Rows lie near named flat spaces through zero. A row that begins with a name and a colon came from that space; any other row is followed by the name of its block's space that it lies nearest.
j784_j657: -93 -137 179 205 -35 364 147 110 -25 -88 345 221 48 -97 73 110 15 -47 6 271 -155 85 128 -180 -73 97 -59
j58_j242: -373 102 112 61 -51 74 -104 128 103 373 143 -185 174 98 128 47 -125 106 -266 -61 54 -196 -74 -107 54 -204 0
j77_j508: -206 -114 90 178 102 351 -235 -163 329 56 158 63 -71 -198 -140 -63 57 -240 20 178 8 -12 -174 27 -98 7 -212
j77_j508: -141 -54 -102 127 -226 -137 -239 -37 -149 181 -71 -134 44 -1 30 83 -206 -93 -163 -75 -28 -31 4 -35 -98 -185 85
j997_j45: 256 206 24 -137 113 -345 -59 -248 -274 -232 -242 98 -452 -12 -718 -60 83 -246 211 -180 -150 217 -212 309 85 -69 -133
j784_j657: -43 -42 109 90 -75 135 156 115 -149 -71 200 166 44 -14 -4 76 17 9 14 150 -96 82 93 -69 -59 82 -13
j77_j508: 173 95 -85 41 -77 -171 -77 -35 46 -92 -212 11 143 57 -97 4 -30 -45 77 73 -111 137 -37 122 85 -33 40
j784_j657: 147 19 4 -27 55 -244 89 -3 -296 -169 -115 196 -117 -30 -228 -19 74 -89 243 12 20 45 -21 136 105 80 66
j58_j242: -30 -26 -294 19 -32 -196 -339 -109 238 218 -330 -250 181 -20 178 -109 -113 -54 -45 -124 139 -100 -107 47 7 -107 104
j165_j255: -276 170 7 29 -165 -8 -252 -9 33 394 9 -331 79 2 230 200 -203 76 -300 -181 -47 -85 67 -75 -25 -205 25
j784_j657: 197 145 -215 -3 239 -145 221 41 -5 17 -99 138 73 -61 -120 -94 139 -50 208 -2 74 38 -182 -6 169 241 109
j77_j508: -326 -37 384 -124 103 45 -249 12 -111 106 50 12 -154 29 -140 -44 -12 -32 -60 -66 -175 -3 -24 94 102 -160 -184
j997_j45: -199 31 196 107 86 158 -77 -31 25 79 176 41 -170 -50 -193 12 -43 -133 -11 -9 -55 -54 -68 -46 45 -163 -133
j58_j242: -101 -345 398 -146 439 61 388 198 -408 -343 258 275 -488 -39 -441 -307 300 2 136 -59 -172 21 -127 -239 138 -43 -112
j165_j255: 127 117 87 -23 -71 -192 349 178 -124 -201 39 27 79 247 -277 -19 94 193 -68 73 -1 -11 -134 6 118 -111 76
j58_j242: -122 30 -46 -26 131 268 148 196 295 238 185 92 286 228 191 -217 -92 90 -68 -14 87 -89 -34 -153 3 53 -72
j165_j255: 139 77 230 55 -25 -104 -143 -113 62 -334 -189 -38 -95 -135 -125 150 118 -17 202 169 -179 124 89 188 198 -138 -32
j165_j255: -64 -44 -272 -27 -4 90 -85 -59 82 318 46 -53 53 61 134 -84 -169 -81 -187 -170 118 -71 -76 -99 -188 85 -2
j997_j45: 197 6 -5 -20 -3 -149 177 13 -109 -252 -73 -24 -110 1 -133 9 97 65 65 -9 -48 63 11 -21 51 -52 64
j997_j45: 163 14 212 19 1 -298 -66 -133 -276 -317 -146 52 -316 6 -515 82 45 -141 72 29 -196 82 -128 155 199 -233 -5
j784_j657: -190 -109 -107 33 -187 82 -227 -118 -41 290 107 -108 -70 34 204 89 -264 -83 -233 -150 218 -230 74 -35 -235 -82 11
j58_j242: 129 81 -143 -15 -116 -169 -26 0 111 -97 -234 -127 148 4 124 -20 28 103 116 -4 83 31 87 107 -6 -31 79
j77_j508: 165 308 51 -168 -200 -391 -15 50 -230 -14 -240 1 134 298 -51 128 -140 135 27 -86 -28 34 117 286 168 -86 84
j784_j657: -90 146 84 -65 -61 92 -130 -13 70 120 2 -68 77 7 68 81 -31 42 -77 -13 -168 143 71 77 -35 28 -111
j77_j508: -8 248 -117 -106 -219 -223 -175 -106 -73 228 -147 -194 38 112 45 160 -157 51 -153 -182 120 -67 21 201 -63 -49 43
j997_j45: 66 -14 89 -8 151 33 129 72 72 -206 -29 38 -46 -64 -51 -109 148 48 188 37 -91 89 38 -51 104 -25 -38
j784_j657: 64 26 -39 121 -133 -95 -77 -119 -181 -78 -40 4 -158 -148 -70 170 -52 -130 91 0 1 28 96 54 -55 -41 49
j784_j657: -357 -74 24 -24 36 62 -135 243 293 247 -85 -325 341 25 400 -198 4 256 -143 -87 -53 -54 39 -209 47 -209 22
j997_j45: -175 -38 89 -5 -26 170 -151 -1 117 177 99 0 122 37 128 34 -63 0 -150 71 -24 -37 -15 14 -35 38 -71
j77_j508: -58 166 184 54 -345 170 -135 -110 51 -37 156 43 12 151 -206 180 -130 -47 -145 144 -97 120 57 247 -214 -98 -221
j77_j508: -147 55 -148 -22 -235 -72 -192 -44 -63 295 -36 -129 121 37 241 115 -175 26 -149 -106 199 -133 84 94 -172 24 66
j997_j45: 272 -128 -74 62 -103 -535 48 -37 -487 -330 -284 43 -184 -43 -225 78 15 -74 170 -8 26 -32 3 64 151 -133 279
j58_j242: 405 -87 -51 -266 65 -438 249 177 -200 -473 -414 81 96 170 17 -240 180 237 319 -27 -71 168 144 113 191 46 161
j77_j508: -302 -154 -75 280 -205 132 -544 -86 240 227 -114 69 390 -224 305 31 -111 -229 136 311 108 -29 53 199 -124 87 -6
j784_j657: 188 -71 -79 -140 312 -154 -23 -80 155 -59 -216 -32 -115 53 -4 -186 31 -23 102 -145 118 -156 -124 -15 247 -46 64
j165_j255: -162 38 141 -52 -27 -129 89 143 -271 46 48 -48 -87 32 27 30 -14 123 8 -138 54 -110 112 -45 54 -136 57
j784_j657: 146 101 -295 -101 -100 -318 -214 -210 -100 49 -345 -228 -138 -109 -15 29 -45 -68 38 -262 49 79 17 148 -110 -11 70
j58_j242: 140 165 -139 -22 -38 -57 -64 -123 165 52 -111 -54 93 21 -21 71 1 -18 -28 28 64 17 -97 146 9 99 10
j77_j508: -142 -111 -38 214 168 241 -394 -179 421 128 -57 43 103 -245 -36 -97 21 -307 87 201 -91 64 -211 30 37 42 -130
j165_j255: 112 95 173 -193 -99 -91 91 22 -12 -237 -75 -98 5 104 -78 61 166 235 -64 59 -110 126 35 168 15 3 -52
j997_j45: 36 104 -244 132 -275 128 -262 -219 261 188 -17 -93 136 0 148 153 -222 -135 -121 36 127 -15 43 124 -246 29 -40
j165_j255: -110 -115 -1 -56 167 9 500 325 -295 124 337 173 -69 325 -142 -260 -87 104 -149 -211 155 -236 -127 -355 20 -96 73
j165_j255: 268 -118 -31 -134 178 -73 282 154 -84 -145 -34 192 143 144 172 -63 64 131 56 79 -29 -4 37 -105 206 224 159
j77_j508: 13 110 -91 68 -87 337 -222 -174 431 129 44 -11 206 -88 156 106 -30 -93 -67 185 -78 163 5 122 -167 213 -166
j997_j45: 82 19 128 -29 -3 232 242 -17 60 -179 244 -42 -163 -9 -123 98 136 106 -167 64 -132 103 -16 -109 -104 37 -112
j77_j508: 209 329 -356 2 -77 -175 -228 -221 190 324 -237 -240 117 85 30 170 -246 -102 -222 -193 -60 52 -132 49 54 -20 80
j784_j657: -125 -176 96 -110 -30 10 -135 31 -11 -43 -60 -32 10 47 41 -143 19 49 -32 -19 -61 44 40 47 -84 -59 -79
j997_j45: -127 -150 199 64 164 162 -4 17 -79 -56 150 170 -128 -163 -66 -7 100 -108 100 121 -89 12 -13 -61 62 71 -65
j58_j242: 100 -130 -38 22 482 -101 205 160 -9 -19 -63 175 19 -22 -67 -245 106 -67 180 -14 -64 -64 -211 -264 403 46 147
j58_j242: -215 -52 65 97 -34 232 0 24 7 92 228 31 -111 -49 41 -25 -85 -61 9 -53 90 -87 106 -100 -164 -91 -104
j165_j255: -289 168 103 -230 -194 -61 -288 -27 -59 426 -11 -334 63 160 229 194 -180 192 -443 -237 -31 -93 49 90 -68 -102 -35
j58_j242: -144 27 80 -200 26 184 173 123 203 27 159 -22 59 244 -92 -272 92 197 -115 -68 126 -34 -99 44 -173 -10 -205
j58_j242: -470 -105 130 99 -245 -84 -461 -114 -266 317 36 -262 -239 -106 42 160 -258 -122 -235 -224 71 -223 80 -5 -154 -383 -8
j997_j45: -7 269 -12 -194 20 -160 -6 -11 49 142 -102 -231 -63 227 -238 -86 -53 105 -202 -288 -88 47 -162 49 41 -207 -91
j165_j255: -248 -59 51 -86 15 -58 276 280 -402 147 194 120 7 43 109 -81 38 152 36 -118 204 -160 93 -106 -66 101 91
j165_j255: -200 -99 -140 -139 39 175 -125 -15 34 390 113 -44 42 61 246 -88 -142 -15 -239 -191 84 -80 -15 -94 -202 149 -58
j997_j45: 157 -37 92 38 147 22 93 -19 -35 -166 15 72 -51 -135 -61 123 147 -24 22 161 -220 123 -55 -80 181 127 50
j58_j242: 111 24 270 -64 87 37 311 82 -149 -442 79 97 -272 -136 -123 16 271 135 309 55 -57 107 214 24 47 7 -73
j784_j657: 190 63 23 -4 225 -202 269 173 -38 -219 -146 52 58 -21 -61 -94 180 110 242 34 -88 58 -27 -95 322 -10 139
j784_j657: -74 -64 -62 76 -179 19 39 56 -83 40 79 -103 32 -2 135 67 -76 66 -123 -30 38 -41 102 -122 -149 -79 67
j165_j255: 132 177 -437 22 -237 -336 -261 -180 42 242 -341 -262 137 32 112 88 -216 -64 -94 -199 175 -52 -40 133 -93 -57 169
j58_j242: -109 52 26 -153 79 -23 39 122 7 241 56 48 133 307 -8 -148 -122 76 -163 -123 70 -129 -121 -4 76 -28 -25
j77_j508: 90 -65 5 88 58 -58 94 36 -3 -192 -46 85 -3 -54 -104 -67 93 -33 166 105 5 16 -35 -17 83 -23 47
j997_j45: -168 -67 48 -245 85 -166 -11 86 -249 108 -60 -24 -101 102 -112 -206 43 72 -55 -228 14 -13 -82 44 -38 -12 -42
j165_j255: 69 -31 147 12 73 -101 128 72 -116 -218 -14 141 -57 33 -179 -48 91 6 158 92 -14 -11 -23 41 154 -54 23
277 133 16 -17 309 -75 422 95 -33 -286 -15 -20 -196 -120 -211 -35 258 96 170 -62 -205 163 -58 -225 249 4 58 | j997_j45
-274 -343 324 235 131 141 142 140 -320 -192 309 205 -316 -237 -110 -23 93 -114 186 112 38 -178 84 -250 55 -169 21 | j997_j45
108 91 22 -176 -201 -108 -87 -108 -201 -6 -49 66 -73 186 -42 112 -142 -3 -62 -80 23 34 122 252 -117 55 -53 | j58_j242
34 250 158 -274 -97 -113 327 276 -295 72 107 58 162 386 46 72 -58 327 -178 -109 -127 74 131 21 76 63 21 | j784_j657
65 -77 -148 7 -33 -86 -55 29 -3 24 -130 -6 147 51 56 -82 -60 -22 -29 -5 -91 94 -23 -42 -14 15 63 | j77_j508
-131 -163 40 -155 89 -206 -198 86 -66 7 -264 154 240 3 27 -251 154 9 210 120 77 15 -101 274 86 187 17 | j165_j255
-42 -23 -391 400 -18 350 -115 -134 342 315 181 113 227 -217 94 42 -142 -346 -33 190 89 10 -171 -170 -199 216 8 | j165_j255
105 254 281 -75 -666 -474 22 -9 -586 -434 -179 -222 -143 7 -113 489 68 304 15 53 -74 150 405 403 -131 -220 99 | j58_j242
-237 -236 -62 146 -70 57 -70 72 -31 53 56 -80 -22 -83 51 -155 -56 -52 -20 -61 61 -69 20 -183 -175 -191 10 | j58_j242
-41 -1 -182 119 -86 39 -183 -156 -8 198 17 -28 -39 -121 39 108 -134 -188 -70 -39 65 -31 -29 -5 -137 53 21 | j997_j45
171 56 -7 -37 -16 4 109 -75 -46 -178 14 121 -110 -7 -162 21 75 -40 114 50 22 83 10 125 -62 117 -55 | j997_j45
-317 -146 124 41 68 -116 -116 16 -468 244 140 158 -230 -55 -182 10 -103 -201 -36 -112 106 -212 -113 -24 32 -48 45 | j997_j45
-270 89 108 273 -322 285 -221 -136 -82 267 332 -47 -65 -158 86 434 -226 -159 -255 103 -51 -39 131 -35 -223 -50 -66 | j58_j242
79 148 -166 64 68 223 -198 -231 344 224 19 17 48 -93 137 120 -110 -184 -8 30 72 -21 -35 70 -24 186 -73 | j58_j242
-257 -178 336 -55 72 475 -107 42 240 -22 227 -96 -5 -161 289 48 133 134 -149 138 -288 140 173 -145 -86 49 -214 | j58_j242
-213 -87 39 -41 -96 -254 -162 72 -330 130 -130 -205 -57 -80 143 62 -56 76 -91 -184 -51 -52 106 -69 16 -166 134 | j77_j508
60 -218 -47 -92 324 286 13 6 206 62 70 116 10 -38 275 -155 0 -49 10 -19 -103 32 39 -219 54 212 -48 | j784_j657
-58 -35 -131 15 41 100 -149 -70 342 65 -99 -201 94 -103 75 -118 76 8 -60 -6 -15 59 -109 -33 -87 -14 -62 | j784_j657
222 -99 32 162 4 -187 550 391 -378 -390 43 265 167 47 -36 -43 122 144 258 198 -161 133 141 -259 201 9 256 | j58_j242
-62 197 -76 93 -457 271 -62 -82 208 114 191 -93 213 72 136 234 -125 67 -218 140 74 81 138 156 -401 73 -132 | j58_j242
-161 19 96 92 14 299 21 39 120 142 244 -82 -7 -74 152 116 -47 29 -168 8 -128 13 73 -218 -48 -37 -70 | j165_j255
-73 -3 276 77 78 83 156 54 -144 -135 211 59 -246 -58 -143 97 49 5 42 24 -45 -80 55 -112 113 -150 -30 | j77_j508
-336 -69 30 -117 23 -40 16 197 -212 312 101 24 104 112 105 -141 -45 95 -114 -140 140 -153 -41 -48 -55 34 24 | j165_j255
177 272 -267 59 -57 18 -24 -166 298 131 -81 -336 4 -89 131 196 -60 38 -162 -136 -7 32 -11 -94 -32 -39 52 | j784_j657

Each name stands for a flat space through zero: a line, a plane or more. A row that begins with a name and a colon came from that space; any other row is followed by the name of the space it lies nearest, among the names in its block.
j577-j425: 376 -297 123 -58 -484 4 -227 172 -19 -167 120 111 15 212 -178 2 41 -225 278 -310 24 92 331 101 -236 192 280
j300-j299: -72 95 -69 14 -92 -74 -211 104 192 77 91 -62 -293 -70 -33 15 -90 171 -59 -388 71 361 64 58 30 -409 139
j696-j648: -107 -157 193 235 -160 89 -12 182 -112 63 147 59 12 100 114 27 -109 -9 97 -192 29 83 72 199 -4 -19 150
j688-j748: -29 62 -167 -27 -33 116 -25 238 12 46 102 22 -85 188 -110 83 -6 135 67 187 99 -58 -17 166 -130 3 61
j696-j648: -1 -71 93 25 18 15 5 -116 -43 5 -11 -89 85 23 168 -113 -79 -141 118 4 -36 21 -20 -109 -8 186 -31
j696-j648: 5 -47 81 94 -131 36 23 135 -43 171 172 172 -80 -14 -55 116 5 -6 66 -79 -128 59 30 138 -37 -4 64
j577-j425: -87 -133 107 94 20 -49 105 11 54 -149 -41 11 90 -60 38 -10 57 60 -65 -80 48 25 25 16 91 -95 -36
j300-j299: -261 190 -361 -68 25 45 -127 154 -82 116 5 27 -294 24 -147 199 1 331 -199 187 -15 -181 -172 102 -65 -135 -4
j688-j748: 67 316 58 -40 30 -8 -90 -126 76 200 57 29 -118 -18 81 70 -146 -88 -51 -190 45 197 34 -165 127 -268 131
j300-j299: -300 284 -21 152 98 -15 -64 231 -156 2 -181 -133 -101 -29 278 81 -146 199 -160 -238 183 128 -44 -127 184 -217 94
j688-j748: 107 -149 67 -11 7 -48 39 -139 160 -55 38 -10 -7 -102 -17 -147 0 -100 -48 -91 -40 191 54 -1 -9 -118 -64
j688-j748: 263 124 -39 -165 -14 -3 -71 87 33 -32 -42 -115 142 159 -49 -36 62 -124 334 91 82 -38 75 -105 -101 332 43
j696-j648: 150 -236 25 -122 -16 -195 -21 -259 40 -354 -190 39 49 -217 -125 -40 159 -181 -314 -90 -104 -64 52 -248 38 -31 -176
j688-j748: -22 -25 -255 -101 7 3 -159 -188 -214 -65 -189 -48 -209 -113 -41 -116 -88 -29 -417 60 -89 -110 -74 -34 -94 -88 -76
j688-j748: 48 37 -251 -144 23 -24 7 100 117 -119 -125 -87 -35 6 -182 -89 130 252 17 111 109 -23 25 144 -93 -48 -8
j688-j748: -111 70 -54 35 -140 16 -262 178 -67 129 160 19 -159 114 -98 214 -45 84 60 -123 3 -72 -24 102 -30 -25 136
j696-j648: -87 227 -194 -135 220 -73 63 92 112 -64 -200 -235 58 -17 82 -54 92 207 175 171 97 1 -108 -194 25 179 -123
j300-j299: -311 195 -219 31 234 -145 -182 383 69 -322 -187 -240 -12 12 -151 227 152 392 -268 -40 347 -166 -110 17 185 -281 -88
j696-j648: 114 -176 -144 -192 70 -163 148 44 102 -429 -327 -143 197 -98 -80 -148 298 86 84 167 17 -94 26 -190 -80 330 -221
j300-j299: -76 -73 98 131 13 84 81 -10 -3 25 57 -1 -20 27 178 -99 -150 -50 -62 -50 50 169 16 35 13 -134 28
j300-j299: 110 8 -47 47 -19 175 -81 173 -23 200 259 23 30 228 -238 21 -26 -4 150 203 77 -149 3 460 -137 24 87
j696-j648: 21 18 280 202 -59 151 -186 -81 -66 304 302 -69 47 198 167 -63 -302 -256 209 -197 66 111 40 187 39 -41 205
j577-j425: 143 89 95 13 -137 165 12 59 69 320 322 153 -26 215 -41 77 -98 -89 316 57 -13 79 69 175 -98 38 195
j300-j299: -45 208 -87 -41 45 -2 14 -5 20 66 -62 27 -70 -31 -23 58 -1 155 -88 -11 62 0 -9 9 73 -191 64
j577-j425: 101 -142 -100 -122 -56 -109 -20 -5 -38 -331 -278 -102 85 -58 -49 -128 142 30 -36 -31 38 -72 80 -103 -64 158 -51
j577-j425: -284 -90 145 264 91 88 182 20 -50 -12 118 206 -68 -48 108 151 -113 21 -449 14 34 24 -75 68 160 -431 -53
j688-j748: 70 -239 -99 -34 -150 32 -177 108 -76 -93 70 -49 -13 126 -176 -34 43 -42 90 72 -29 -152 20 184 -206 224 0
j696-j648: -394 62 -683 -98 121 3 -265 366 -301 -370 -431 -299 -271 31 -164 -7 56 537 -516 262 228 -371 -200 166 -154 -88 -119
j696-j648: 143 -359 -88 -132 -41 -28 14 -240 -119 -295 -183 -48 86 -52 -38 -223 69 -213 -134 204 -139 -183 -5 -117 -182 314 -195
j300-j299: 59 8 -121 -221 94 -200 3 -53 105 -304 -276 -165 172 -80 -82 -14 261 82 119 97 18 -175 -27 -279 25 295 -164
j300-j299: -21 -57 59 97 -105 52 47 23 46 71 84 98 -171 -45 96 -63 -135 5 -116 -201 -5 307 85 64 -15 -289 101
j688-j748: -105 -263 -225 -68 102 -170 114 118 257 -276 -132 -131 -89 -247 -147 -157 236 286 -97 49 -63 151 -65 47 -84 -47 -285
j577-j425: 62 143 -75 -91 -46 0 -30 28 -63 80 -16 84 -61 9 -60 116 32 -2 17 50 -61 -71 -4 -81 -29 72 38
j688-j748: -117 148 109 147 -51 193 276 372 -78 185 142 185 128 255 131 214 2 156 347 204 94 -66 14 119 -5 180 163
j577-j425: -3 -108 -208 -87 -3 -74 -111 57 -97 -227 -209 -126 -67 -75 -77 -93 70 55 -170 21 -10 -75 -21 -34 -102 87 -107
j577-j425: 39 26 406 159 -33 -25 -64 -147 102 87 179 5 132 48 190 42 -151 -248 128 -361 84 198 105 -111 215 -159 151
j688-j748: -190 253 -297 -77 121 28 -91 239 -55 -5 -70 -80 -111 104 -90 182 39 263 -81 229 125 -201 -144 1 -19 -8 -29
j300-j299: 55 106 173 105 -36 12 -199 -72 171 250 276 -16 -100 22 -39 5 -168 -75 35 -342 79 259 77 194 110 -391 181
j696-j648: -149 339 -85 7 46 16 -68 151 -194 240 -97 -100 -17 28 134 93 -37 177 224 0 -9 -101 -95 -38 53 214 92
j300-j299: 18 278 -44 -190 20 -278 -366 -118 141 32 -116 -270 -36 -126 -25 73 81 54 251 -355 -22 43 -27 -323 146 116 31
j696-j648: 56 -209 135 100 -145 -70 -120 -26 28 -3 198 213 -166 -142 -185 142 5 -163 -306 -268 -147 108 62 80 28 -308 -11
j577-j425: -54 270 -86 24 -15 -106 -253 400 233 236 247 -28 -220 -21 -285 277 95 276 158 -274 60 180 -6 229 65 -274 103
j300-j299: -27 -250 303 190 -13 13 75 -245 166 -13 233 154 -39 -88 77 -31 -147 -224 -290 -218 -24 254 55 20 129 -448 -17
j577-j425: 67 -194 10 -40 -74 -19 64 -71 -55 -188 -131 -8 103 -8 23 -118 62 -46 21 34 -26 -68 57 -43 -68 175 -30
j696-j648: 190 -75 287 34 -47 -135 -41 -89 126 -66 49 1 173 -72 -23 3 72 -208 135 -296 -6 114 132 -86 128 4 27
j577-j425: -257 189 -25 104 124 -147 -172 235 -44 12 -28 -78 -136 -144 14 255 25 126 -186 -216 3 28 -127 -139 184 -156 -83
j688-j748: 22 86 -111 2 -184 170 -52 63 -206 205 62 153 -228 104 33 24 -175 -7 -78 18 -51 39 42 107 -149 -64 188
j577-j425: -64 -125 -172 -79 72 63 106 -371 -273 -34 -187 97 -95 -152 57 -120 -65 -117 -444 325 -238 -248 -154 -124 -85 70 -201
241 5 206 7 -169 92 24 53 -114 100 78 63 207 203 80 -2 -29 -233 410 -10 -2 -40 142 -9 -75 372 176 | j688-j748
-145 -92 -60 1 240 157 328 -181 0 -123 -114 -91 195 112 223 -218 -61 29 -28 497 101 -153 -134 -47 -35 146 -171 | j300-j299
147 -106 -163 -191 -44 -74 4 -145 -124 -327 -348 -49 53 -72 -37 -152 104 -42 -178 78 -7 -147 62 -182 -90 158 -69 | j577-j425
22 -443 -36 -6 92 -93 218 -283 38 -316 -230 -50 64 -304 -7 -367 108 -29 -323 76 -145 44 -13 36 -52 -36 -295 | j688-j748
-31 -104 -170 -16 -89 19 -60 128 -80 -14 29 86 -174 -28 -167 59 44 83 -164 66 -91 -64 -28 140 -132 -34 -36 | j577-j425
92 -98 183 177 -89 12 -293 141 109 107 346 -21 -69 81 -188 56 -103 -149 -18 -336 99 174 99 340 26 -319 125 | j696-j648
-21 361 -53 -63 91 73 119 63 -1 287 -11 -31 59 86 116 37 -12 147 358 167 19 -24 -59 -33 24 198 86 | j696-j648
137 -5 -53 -49 -24 112 56 32 49 196 176 63 -18 94 -106 -41 -3 -48 195 213 -79 3 -8 174 -158 136 2 | j696-j648
204 -183 -34 -59 -290 -6 -302 -11 -18 122 191 27 -307 -17 -62 -81 -142 -264 37 -270 -214 288 97 -17 -243 48 76 | j688-j748
109 -300 286 -32 5 -212 316 -411 219 -398 -196 169 147 -317 139 -96 132 -214 -295 -204 -106 214 128 -456 189 -190 -172 | j300-j299
-25 195 -206 -245 131 -106 155 -237 -73 -236 -451 -25 85 -129 60 -16 149 150 -181 209 15 -246 -56 -373 87 104 -98 | j696-j648
150 27 -31 -102 -120 -59 -1 172 80 -119 -70 10 73 60 -120 42 157 94 217 -63 80 5 132 2 -48 115 97 | j577-j425
-42 -133 -75 25 -4 -66 19 341 164 -204 -47 -170 87 38 -102 -76 173 267 232 -44 156 76 54 199 -61 77 -23 | j577-j425
-69 -5 53 49 271 53 147 -190 45 -94 -6 -24 127 7 64 -36 -56 -118 -278 252 99 -106 -110 -64 116 -161 -176 | j688-j748
117 -1 360 97 -5 -12 53 -147 -1 108 120 55 165 2 211 24 -94 -353 172 -157 -76 125 53 -229 120 129 23 | j688-j748
143 -407 207 43 -100 -66 127 -80 129 -352 -21 49 185 -27 -17 -129 100 -167 -36 -107 33 85 159 -27 -14 0 -58 | j696-j648
100 -326 102 -16 -26 41 60 -349 19 -165 25 36 52 -3 76 -192 -93 -304 -182 86 -71 13 24 -110 -72 7 -105 | j696-j648
41 47 115 6 98 -103 -7 -21 265 -91 48 -63 54 -44 -21 17 35 -20 -10 -169 131 186 50 -85 143 -239 -21 | j696-j648
-81 16 139 107 72 -60 83 251 203 24 89 -133 91 8 144 -4 37 78 349 -132 66 264 5 -50 62 98 -30 | j696-j648
54 -181 384 163 41 -11 160 -159 200 6 206 70 212 -16 88 -35 -20 -211 102 -123 8 150 65 12 148 -105 -24 | j688-j748
